Here is a tiny trained network, its code and every weight. The questions are about switching its units off for an input and a class, where a switched-off unit gives its printed mean instead of its output.

import numpy as np


def w(rows, s, z=0):
    codes = np.array(rows[::2]) - 128.0
    scale = np.full(codes.shape[1], s)
    scale[-1] = z or s
    return codes * scale


def f(y):
    return y / 2 * (1 + np.tanh(0.7978845608 * (y + 0.044715 * y**3)))


def log_softmax(a):
    a = a - a.max(-1, keepdims=True)
    return a - np.log(np.exp(a).sum(-1, keepdims=True))


def net(x, mask):
    res = np.array(x, float).reshape(1, 6) / 4 @ E
    y = f(res @ A[0][:, :-1].T + A[0][:, -1])
    res = res + np.where(mask, y, B[0][:, -1]) @ B[0][:, :-1]
    return log_softmax(res[-1] @ U[:, :-1].T + U[:, -1])


A, B = {}, {}
E = w([
[28,107,176,213,102,165,120,135,41,89],'x0',
[187,143,92,164,57,75,99,229,102,137],'x1',
[217,55,176,163,9,192,2,141,90,138],'x2',
[150,104,182,101,129,117,117,76,179,126],'x3',
[113,126,130,105,137,179,202,69,52,200],'x4',
[92,25,77,64,166,185,90,149,122,184],'x5',
],0.007)
A[0] = w([
[104,154,97,87,171,80,204,127,192,90,208],'neuron 1',
[247,172,128,150,66,100,165,117,135,157,253],'neuron 2',
[124,124,166,127,137,97,125,95,155,74,172],'neuron 3',
[131,159,151,87,207,96,139,112,235,65,218],'neuron 4',
[141,53,136,26,199,189,135,84,114,223,189],'neuron 5',
[203,92,59,97,85,117,70,223,168,140,207],'neuron 6',
[72,126,113,118,185,151,208,102,120,154,230],'neuron 7',
[171,94,99,143,73,115,2,203,134,134,191],'neuron 8',
[96,93,100,46,207,159,142,75,153,190,210],'neuron 9',
[107,157,121,121,183,67,145,113,198,28,177],'neuron 10',
[60,158,50,166,157,133,189,191,51,143,185],'neuron 11',
[93,124,163,192,116,139,114,120,55,79,187],'neuron 12',
[145,108,99,41,182,150,159,71,136,176,219],'neuron 13',
[141,81,190,225,13,171,42,141,102,84,216],'neuron 14',
],0.0068,0.0022)
B[0] = w([
[72,149,160,152,204,119,172,65,176,106,222],'neuron 1',
[213,196,184,81,49,61,173,123,120,141,197],'neuron 2',
[137,153,155,152,140,144,104,88,158,119,153],'neuron 3',
[113,169,162,145,165,99,79,72,255,131,218],'neuron 4',
[113,25,61,69,56,198,119,106,162,200,238],'neuron 5',
[192,137,68,94,111,40,63,194,197,139,223],'neuron 6',
[69,130,80,111,158,140,176,142,133,139,219],'neuron 7',
[206,60,76,110,106,95,20,201,129,80,227],'neuron 8',
[78,64,86,80,130,179,141,84,191,161,236],'neuron 9',
[117,162,156,171,204,69,103,111,200,65,205],'neuron 10',
[91,124,56,145,179,91,163,197,46,133,205],'neuron 11',
[80,83,155,184,117,166,144,131,50,70,187],'neuron 12',
[71,132,103,67,102,174,164,45,197,191,218],'neuron 13',
[131,29,184,174,25,186,34,140,84,53,254],'neuron 14',
],0.0066,0.0087)
U = w([
[105,171,172,144,254,100,138,88,208,98,2],'0',
[88,84,63,25,128,200,161,76,169,246,141],'1',
[120,74,226,183,77,218,96,122,58,90,164],'2',
[213,95,76,93,98,84,57,215,148,124,102],'3',
[81,144,55,157,224,104,212,200,40,126,203],'4',
[198,224,188,87,76,75,211,104,123,159,182],'5',
],0.0067,0.00086)

Each question gives the input, the list of numbers given to net, and the class t.
The units are the neurons (one row each of A and B). Each row of codes is followed by its name. A weight is (code - 128) times the scale printed after its matrix; where a second scale follows, it is the last column's (A, B and U).
mask holds one flag per neuron, in row order. A switched-off neuron (its flag False) gives its mean, the last column of its row in B, instead of its output. The means were averaged over made-up inputs and are rounded, as every weight is.
A unit's drop is (log p(t) with every unit on - log p(t) with that unit switched off) / (log p(t) with every unit on - log p(t) with every unit switched off).
The circuit of an input: a set's keep is (log p(t) with only the set's units on - log p(t) with every unit switched off) / (log p(t) with every unit on - log p(t) with every unit switched off). Starting from the 12 units with the biggest drops (on a tie, the unit counted first), units are removed one at a time, each time the one whose removal leaves the highest keep (on an exact tie, the one counted first), for as long as the keep stays at least 0.8.
circuit, biggest first: the units of the circuit, biggest drop first
unit that matters most: the unit with the biggest drop
k most important neurons: the k neurons with the biggest drops, biggest first
drop of u: that unit's drop, to one decimal
input [-7,0,1,-1,-4,-8], class 5: unit that matters most -> neuron 2
input [-5,-6,-2,-3,0,-3], class 0: circuit, biggest first -> (neuron 10; neuron 4)
input [-8,5,-7,-6,3,-8], class 0: 3 most important neurons -> (neuron 1; neuron 10; neuron 4)
input [-1,-7,6,2,-7,8], class 3: 2 most important neurons -> (neuron 8; neuron 6)
input [4,7,-6,0,-5,7], class 4: circuit, biggest first -> (neuron 11; neuron 5)
input [-1,-4,5,7,0,1], class 2: circuit, biggest first -> (neuron 14; neuron 6)
input [-8,1,0,8,-6,-3], class 0: 2 most important neurons -> (neuron 4; neuron 10)
input [-1,-6,5,-8,-3,-4], class 2: 2 most important neurons -> (neuron 6; neuron 14)
input [8,6,-3,-2,-8,-5], class 2: 3 most important neurons -> (neuron 14; neuron 12; neuron 6)
input [-8,4,-3,-3,4,-7], class 5: drop of neuron 2 -> 0.9
input [-1,0,-5,-2,-4,4], class 0: drop of neuron 10 -> 0.1
input [-7,2,5,-2,8,-8], class 5: drop of neuron 2 -> 0.2
input [-8,8,-3,-4,2,-5], class 5: drop of neuron 2 -> 0.4
input [-8,3,0,4,7,-6], class 5: circuit, biggest first -> (neuron 2)
